Here is a tiny trained network, its code and every weight. The questions are about switching its units off for an input and a target symbol, where a switched-off unit gives its printed mean instead of its output.

import numpy as np


def w(rows, s, z=0):
    codes = np.array(rows[::2]) - 128.0
    scale = np.full(codes.shape[1], s)
    scale[-1] = z or s
    return codes * scale


def f(y):
    return np.maximum(y, 0)


def softmax(a):
    e = np.exp(a - a.max(-1, keepdims=True))
    return e / e.sum(-1, keepdims=True)


def log_softmax(a):
    a = a - a.max(-1, keepdims=True)
    return a - np.log(np.exp(a).sum(-1, keepdims=True))


def net(x, mask):
    ids = ['βγεηθμξπσφψ'.index(c) for c in x.split()]
    T = len(ids)
    res = E[ids] + P[:T]
    u = 0
    for l in range(2):
        q, k, v = (res @ M[l].T for M in (Q, K, V))
        z = softmax(np.where(np.tri(T) > 0, q @ k.T / 4**0.5, -1e9)) @ v
        res = res + np.where(mask[u], z, O[l][:, -1]) @ O[l][:, :-1]
        u += 1
        y = f(res @ A[l][:, :-1].T + A[l][:, -1])
        res = res + np.where(mask[u : u + 12], y, B[l][:, -1]) @ B[l][:, :-1]
        u += 12
    return log_softmax(res[-1] @ U[:, :-1].T + U[:, -1])


Q, K, V, O, A, B = {}, {}, {}, {}, {}, {}
E = w([
[2,64,174,45,177,50,79],'β',
[172,182,54,155,236,186,225],'γ',
[97,141,173,38,96,146,110],'ε',
[7,84,186,240,222,162,164],'η',
[196,141,46,90,223,76,30],'θ',
[177,217,195,146,161,237,123],'μ',
[77,170,168,106,46,87,207],'ξ',
[224,26,166,60,166,200,154],'π',
[79,226,119,247,214,53,78],'σ',
[116,190,221,86,42,32,106],'φ',
[36,195,25,42,130,197,44],'ψ',
],0.0085)
P = w([
[192,185,100,114,54,246,116],'0',
[52,141,100,67,161,95,145],'1',
[78,161,128,78,192,71,181],'2',
[95,158,172,84,233,78,191],'3',
[104,148,209,76,253,66,186],'4',
[132,167,203,57,237,62,187],'5',
],0.0042)
Q[0] = w([
[54,207,194,42,191,112,142],'L0H1',
[190,79,118,233,115,176,80],'L0H1',
[77,123,138,74,76,112,140],'L0H1',
[52,188,158,2,131,97,195],'L0H1',
],0.0095)
K[0] = w([
[201,121,145,196,165,143,113],'L0H1',
[66,150,118,61,23,121,132],'L0H1',
[129,89,197,152,204,85,150],'L0H1',
[206,107,138,179,255,136,152],'L0H1',
],0.0096)
V[0] = w([
[198,86,63,43,198,106,68],'L0H1',
[64,16,126,201,226,97,205],'L0H1',
[148,235,99,224,225,91,68],'L0H1',
[197,152,52,177,205,251,253],'L0H1',
],0.0062)
O[0] = w([
[180,118,43,6,206,76,152,171],'L0H1',
[85,31,91,197,146,99,152,77],'L0H1',
[173,174,114,215,208,72,46,204],'L0H1',
[254,90,83,217,167,172,177,254],'L0H1',
],0.0083,0.0026)
A[0] = w([
[27,81,139,157,226,79,145,243],'L0N1',
[118,119,166,138,76,55,163,83],'L0N2',
[171,170,124,135,125,217,96,148],'L0N3',
[131,61,125,120,213,155,56,252],'L0N4',
[144,156,87,128,136,71,173,125],'L0N5',
[95,167,94,101,145,64,109,112],'L0N6',
[117,110,132,239,125,135,116,31],'L0N7',
[174,103,130,99,147,100,65,171],'L0N8',
[194,136,25,169,164,125,195,125],'L0N9',
[134,161,88,60,179,184,160,163],'L0N10',
[127,50,202,125,130,130,180,185],'L0N11',
[123,89,1,137,182,73,88,160],'L0N12',
],0.0064,0.004)
B[0] = w([
[153,147,100,146,2,61,89,247],'L0N1',
[74,187,70,138,128,107,200,148],'L0N2',
[186,163,118,86,84,124,117,192],'L0N3',
[147,179,102,156,58,99,177,253],'L0N4',
[152,89,123,97,152,80,108,170],'L0N5',
[117,134,118,77,107,75,102,183],'L0N6',
[190,140,92,28,99,169,102,161],'L0N7',
[178,166,103,111,138,120,188,190],'L0N8',
[166,85,219,138,49,131,109,226],'L0N9',
[199,86,92,94,119,150,105,245],'L0N10',
[117,134,82,118,29,164,176,188],'L0N11',
[136,119,232,135,115,67,182,215],'L0N12',
],0.0062,0.0057)
Q[1] = w([
[3,94,118,107,222,181,93],'L1H1',
[148,191,102,95,66,95,87],'L1H1',
[227,228,110,113,18,77,190],'L1H1',
[163,209,99,142,24,119,150],'L1H1',
],0.0067)
K[1] = w([
[118,86,121,164,254,109,191],'L1H1',
[148,119,156,139,88,156,123],'L1H1',
[175,181,149,97,30,160,109],'L1H1',
[188,192,152,96,72,183,102],'L1H1',
],0.0084)
V[1] = w([
[196,123,48,115,135,225,179],'L1H1',
[107,42,1,91,170,123,17],'L1H1',
[87,160,174,61,123,195,79],'L1H1',
[181,207,70,121,152,162,38],'L1H1',
],0.0067)
O[1] = w([
[6,3,124,158,247,194,169,229],'L1H1',
[61,9,123,71,68,50,36,44],'L1H1',
[69,166,231,53,79,227,95,223],'L1H1',
[97,92,148,118,253,175,5,255],'L1H1',
],0.0049,0.0093)
A[1] = w([
[27,109,213,175,104,169,146,86],'L1N1',
[130,169,120,206,184,81,118,172],'L1N2',
[32,119,190,98,172,127,64,70],'L1N3',
[42,171,140,129,99,81,128,35],'L1N4',
[158,253,90,126,51,119,209,76],'L1N5',
[195,97,166,66,144,153,168,194],'L1N6',
[74,55,131,144,156,36,117,131],'L1N7',
[134,47,130,212,199,125,190,77],'L1N8',
[148,115,59,130,76,54,166,177],'L1N9',
[165,110,120,116,81,178,91,248],'L1N10',
[166,113,146,126,126,143,114,254],'L1N11',
[195,121,118,61,137,164,122,229],'L1N12',
],0.0059,0.0037)
B[1] = w([
[168,214,47,125,95,187,194,183],'L1N1',
[107,186,54,177,30,56,154,187],'L1N2',
[209,197,120,136,53,205,73,218],'L1N3',
[237,108,107,21,71,131,162,157],'L1N4',
[224,7,16,71,200,253,98,245],'L1N5',
[54,129,162,117,136,62,192,250],'L1N6',
[166,141,17,73,177,158,144,168],'L1N7',
[216,47,251,133,52,94,20,205],'L1N8',
[32,81,45,168,131,190,139,163],'L1N9',
[48,79,196,165,88,103,99,212],'L1N10',
[9,156,119,151,150,69,119,212],'L1N11',
[33,89,154,133,154,28,145,254],'L1N12',
],0.0044,0.0078)
U = w([
[129,106,110,92,52,88,110,28],'β',
[180,105,183,145,108,119,117,103],'γ',
[2,207,226,137,85,71,183,223],'ε',
[62,118,58,198,81,147,136,238],'η',
[128,145,100,84,199,55,145,136],'θ',
[98,201,156,173,233,172,149,151],'μ',
[136,171,50,110,162,180,209,81],'ξ',
[64,76,108,104,161,136,211,123],'π',
[118,208,103,173,123,90,80,186],'σ',
[220,168,154,75,106,157,104,3],'φ',
[108,102,106,103,141,157,37,115],'ψ',
],0.0056,0.003)

Each question gives the input, a string of symbols that net reads in full, and the target symbol t.
The units are the heads (4 rows each of Q, K, V and O) and the neurons (one row each of A and B). Each row of codes is followed by its name. A weight is (code - 128) times the scale printed after its matrix; where a second scale follows, it is the last column's (O, A, B and U).
mask holds one flag per unit, layer by layer, with each layer's heads first. A switched-off unit (its flag False) gives its mean, the last column of its rows in O or B, instead of its output. The means were averaged over made-up inputs and are rounded, as every weight is.
A unit's drop is (log p(t) with every unit on - log p(t) with that unit switched off) / (log p(t) with every unit on - log p(t) with every unit switched off).
The circuit of an input: a set's keep is (log p(t) with only the set's units on - log p(t) with every unit switched off) / (log p(t) with every unit on - log p(t) with every unit switched off). Starting from the 12 units with the biggest drops (on a tie, the unit counted first), units are removed one at a time, each time the one whose removal leaves the highest keep (on an exact tie, the one counted first), for as long as the keep stays at least 0.8.
units of the circuit, in order: the units of the circuit, biggest drop first
most important unit: the unit with the biggest drop
top k neurons: the k neurons with the biggest drops, biggest first
top k neurons in layer l: the k neurons of layer l with the biggest drops, biggest first
input ψ φ μ μ ε, target ψ: top 3 neurons in layer 0 => [L0N3 L0N12 L0N10]
input σ ξ θ, target σ: top neuron => [L1N2]
input ε π ε, target π: units of the circuit, in order => [L0H1 L1N3]
input ξ ξ φ ξ, target ξ: units of the circuit, in order => [L1H1 L0H1 L1N5 L0N2]
input θ μ ε η ξ, target η: units of the circuit, in order => [L0H1 L0N1 L1H1 L1N9]
input η π σ, target η: units of the circuit, in order => [L1H1 L0H1 L1N9]
input ψ π φ, target ψ: units of the circuit, in order => [L1H1 L0H1 L0N12 L0N4]
input γ π ψ ε, target γ: units of the circuit, in order => [L1N8 L0H1 L1H1 L0N9]
input π ψ ξ ξ, target π: units of the circuit, in order => [L0H1 L1H1 L0N10]
input ε ε ε ε ε, target ε: units of the circuit, in order => [L0H1 L1N5]
input η γ ε γ φ, target γ: units of the circuit, in order => [L0H1 L0N9]
input φ β ψ φ, target φ: top 2 neurons => [L1N5 L1N4]
input μ π π φ μ, target μ: top 2 neurons => [L0N3 L0N1]
input ε θ ψ, target θ: units of the circuit, in order => [L0H1]
input ε γ ψ ε ε μ, target ε: top 2 neurons => [L1N5 L0N9]
input ε φ ε φ π ψ, target ε: top 2 neurons => [L0N12 L1N5]
input σ γ φ, target σ: units of the circuit, in order => [L0H1 L1H1 L1N2]
input ψ ε μ η γ, target γ: units of the circuit, in order => [L0H1 L0N9 L1N8]
input ξ ξ η, target ξ: units of the circuit, in order => [L1H1 L0H1 L1N5 L0N7]
input ξ ε ψ ε ε η, target ξ: top 3 neurons => [L0N1 L1N5 L0N11]
input μ η θ ε ψ, target μ: most important unit => L1H1
input ε π μ ξ ε ψ, target ε: top 2 neurons => [L1N5 L0N12]
input φ μ μ, target φ: top 3 neurons => [L1N5 L0N3 L0N10]
input η η ε, target η: units of the circuit, in order => [L0H1 L1H1 L1N9]
input η μ θ ξ η, target η: top 3 neurons in layer 0 => [L0N1 L0N11 L0N4]
input φ ψ π σ, target φ: top 2 neurons in layer 0 => [L0N1 L0N10]
input ξ β μ ψ, target ξ: top 3 neurons => [L1N5 L1N8 L0N10]
input θ ψ ξ ξ ψ, target θ: top neuron => [L0N12]
